Below are the code and all the weights of a small trained network. Each question names an input and a target symbol and asks about switching units off, where a switched-off unit gives its printed mean instead of its output.

import numpy as np


def w(rows, s, z=0):
    codes = np.array(rows[::2]) - 128.0
    scale = np.full(codes.shape[1], s)
    scale[-1] = z or s
    return codes * scale


def f(y):
    return y / 2 * (1 + np.tanh(0.7978845608 * (y + 0.044715 * y**3)))


def softmax(a):
    e = np.exp(a - a.max(-1, keepdims=True))
    return e / e.sum(-1, keepdims=True)


def log_softmax(a):
    a = a - a.max(-1, keepdims=True)
    return a - np.log(np.exp(a).sum(-1, keepdims=True))


def net(x, mask):
    ids = ['ΛΞΣΨΩβγδεζηθπτφ'.index(c) for c in x.split()]
    T = len(ids)
    res = E[ids] + P[:T]
    u = 0
    for l in range(2):
        q, k, v = (res @ M[l].T for M in (Q, K, V))
        z = softmax(np.where(np.tri(T) > 0, q @ k.T / 2**0.5, -1e9)) @ v
        res = res + np.where(mask[u], z, O[l][:, -1]) @ O[l][:, :-1]
        u += 1
        y = f(res @ A[l][:, :-1].T + A[l][:, -1])
        res = res + np.where(mask[u : u + 8], y, B[l][:, -1]) @ B[l][:, :-1]
        u += 8
    return log_softmax(res[-1] @ U[:, :-1].T + U[:, -1])


Q, K, V, O, A, B = {}, {}, {}, {}, {}, {}
E = w([
[143,91,109,160],'Λ',
[110,131,162,247],'Ξ',
[153,126,102,54],'Σ',
[128,190,88,118],'Ψ',
[95,155,81,185],'Ω',
[118,202,104,91],'β',
[109,211,167,135],'γ',
[173,118,44,123],'δ',
[152,131,159,95],'ε',
[151,132,84,180],'ζ',
[171,161,80,175],'η',
[166,224,113,115],'θ',
[186,71,131,117],'π',
[158,170,142,166],'τ',
[110,199,133,130],'φ',
],0.014)
P = w([
[93,185,81,166],'0',
[109,254,165,116],'1',
[5,115,212,27],'2',
[159,233,130,92],'3',
[42,68,81,95],'4',
[168,252,179,92],'5',
[17,87,64,41],'6',
[165,202,156,74],'7',
[28,85,8,46],'8',
[174,230,165,77],'9',
],0.0088)
Q[0] = w([
[134,86,250,84],'0.h1',
[45,187,129,126],'0.h1',
],0.011)
K[0] = w([
[85,32,22,168],'0.h1',
[223,217,1,212],'0.h1',
],0.0057)
V[0] = w([
[117,155,196,98],'0.h1',
[1,109,77,162],'0.h1',
],0.009)
O[0] = w([
[123,253,121,198,226],'0.h1',
[20,159,109,167,255],'0.h1',
],0.0076,0.0007)
A[0] = w([
[161,161,180,201,180],'0.n1',
[153,136,85,25,41],'0.n2',
[119,74,150,83,54],'0.n3',
[144,80,237,246,215],'0.n4',
[67,2,47,158,7],'0.n5',
[115,167,163,67,2],'0.n6',
[116,43,74,47,53],'0.n7',
[174,188,150,21,90],'0.n8',
],0.008,0.0059)
B[0] = w([
[206,115,158,95,252],'0.n1',
[27,211,163,150,135],'0.n2',
[50,140,68,182,78],'0.n3',
[90,222,59,9,183],'0.n4',
[190,137,70,120,142],'0.n5',
[1,142,3,37,94],'0.n6',
[172,219,68,213,127],'0.n7',
[101,168,232,90,245],'0.n8',
],0.0078,0.0025)
Q[1] = w([
[34,31,221,219],'1.h1',
[124,145,150,1],'1.h1',
],0.0081)
K[1] = w([
[33,159,2,178],'1.h1',
[130,73,106,146],'1.h1',
],0.0087)
V[1] = w([
[250,73,150,162],'1.h1',
[110,255,82,46],'1.h1',
],0.0073)
O[1] = w([
[175,6,179,129,89],'1.h1',
[133,150,149,198,254],'1.h1',
],0.015,0.0093)
A[1] = w([
[102,123,91,37,179],'1.n1',
[105,145,191,174,3],'1.n2',
[181,60,230,114,62],'1.n3',
[100,112,190,188,15],'1.n4',
[135,209,29,94,195],'1.n5',
[142,151,90,185,88],'1.n6',
[84,85,1,77,148],'1.n7',
[25,195,161,67,159],'1.n8',
],0.009,0.0048)
B[1] = w([
[119,51,208,186,128],'1.n1',
[121,203,33,43,146],'1.n2',
[10,193,150,165,136],'1.n3',
[159,232,2,56,123],'1.n4',
[66,38,160,97,245],'1.n5',
[178,146,65,39,176],'1.n6',
[121,69,247,42,139],'1.n7',
[209,97,57,135,240],'1.n8',
],0.0094,0.012)
U = w([
[4,29,106,101,104],'Λ',
[85,84,156,100,65],'Ξ',
[136,30,138,211,167],'Σ',
[75,83,157,162,108],'Ψ',
[30,153,67,190,143],'Ω',
[98,154,110,54,111],'β',
[68,145,67,111,33],'γ',
[102,126,130,134,104],'δ',
[180,81,150,75,137],'ε',
[140,114,119,206,108],'ζ',
[188,132,158,241,166],'η',
[110,194,108,143,30],'θ',
[39,125,254,105,253],'π',
[93,174,176,187,151],'τ',
[77,176,141,130,162],'φ',
],0.0066,0.0058)

Each question gives the input, a string of symbols that net reads in full, and the target symbol t.
The units are the heads (2 rows each of Q, K, V and O) and the neurons (one row each of A and B). Each row of codes is followed by its name. A weight is (code - 128) times the scale printed after its matrix; where a second scale follows, it is the last column's (O, A, B and U).
mask holds one flag per unit, layer by layer, with each layer's heads first. A switched-off unit (its flag False) gives its mean, the last column of its rows in O or B, instead of its output. The means were averaged over made-up inputs and are rounded, as every weight is.
A unit's drop is (log p(t) with every unit on - log p(t) with that unit switched off) / (log p(t) with every unit on - log p(t) with every unit switched off).
The circuit of an input: a set's keep is (log p(t) with only the set's units on - log p(t) with every unit switched off) / (log p(t) with every unit on - log p(t) with every unit switched off). Starting from the 12 units with the biggest drops (on a tie, the unit counted first), units are removed one at a time, each time the one whose removal leaves the highest keep (on an exact tie, the one counted first), for as long as the keep stays at least 0.8.
circuit, biggest first: the units of the circuit, biggest drop first
unit that matters most: the unit with the biggest drop
top k neurons: the k neurons with the biggest drops, biggest first
top k neurons in layer l: the k neurons of layer l with the biggest drops, biggest first
drop when u is switched off: that unit's drop, to one decimal
input Ω π Σ, target Λ: top 2 neurons => [1.n5, 1.n8]
input η Ω π Ω π Ω η Ξ β, target Λ: unit that matters most => 1.n5
input Ω β π, target Λ: top 2 neurons => [1.n5, 0.n1]
input φ Ω Λ Ω Ω Ξ Ω, target Λ: top 3 neurons => [1.n5, 1.n7, 0.n8]
input Λ Ω Ω Ω Ω Ω Σ, target Λ: circuit, biggest first => [1.n5, 0.h1, 1.h1]
input Ω β Ξ, target Λ: top 2 neurons => [0.n4, 1.n5]
input Ω β ζ, target Λ: circuit, biggest first => [1.h1, 0.h1, 1.n5, 0.n8]
input δ Λ Ω Ω ε Ω Ψ, target Λ: circuit, biggest first => [1.h1, 1.n5, 0.h1]
input Ω η Λ, target Λ: top 2 neurons => [1.n5, 0.n1]
input Ξ Ω Ω Ξ δ, target Λ: top 2 neurons => [1.n5, 1.n7]
input Ω β ε, target Λ: top 2 neurons in layer 1 => [1.n5, 1.n8]
input Ξ Ω η Ξ Ξ, target Λ: circuit, biggest first => [1.n5, 0.n4, 0.h1, 1.h1]
input Ξ Λ τ β θ η Ξ Σ π π, target π: top 2 neurons => [1.n8, 1.n3]
input η Λ Ω Ω Ω, target π: top 2 neurons => [1.n7, 1.n8]
input Σ Σ π π, target π: top 2 neurons in layer 1 => [1.n3, 1.n8]
input Ω π γ, target Λ: top 3 neurons => [1.n5, 0.n6, 1.n8]
input Ω Ξ Λ Ω γ φ β, target Λ: top neuron in layer 0 => [0.n6]
input Ω Ω Ω, target Λ: drop when 0.n1 is switched off => 0.1
input Ω Ω γ, target Λ: drop when 0.n1 is switched off => 0.1
input Ω φ Λ, target Λ: drop when 1.n5 is switched off => 0.5
input Ω β φ, target Λ: drop when 1.h1 is switched off => 1.1
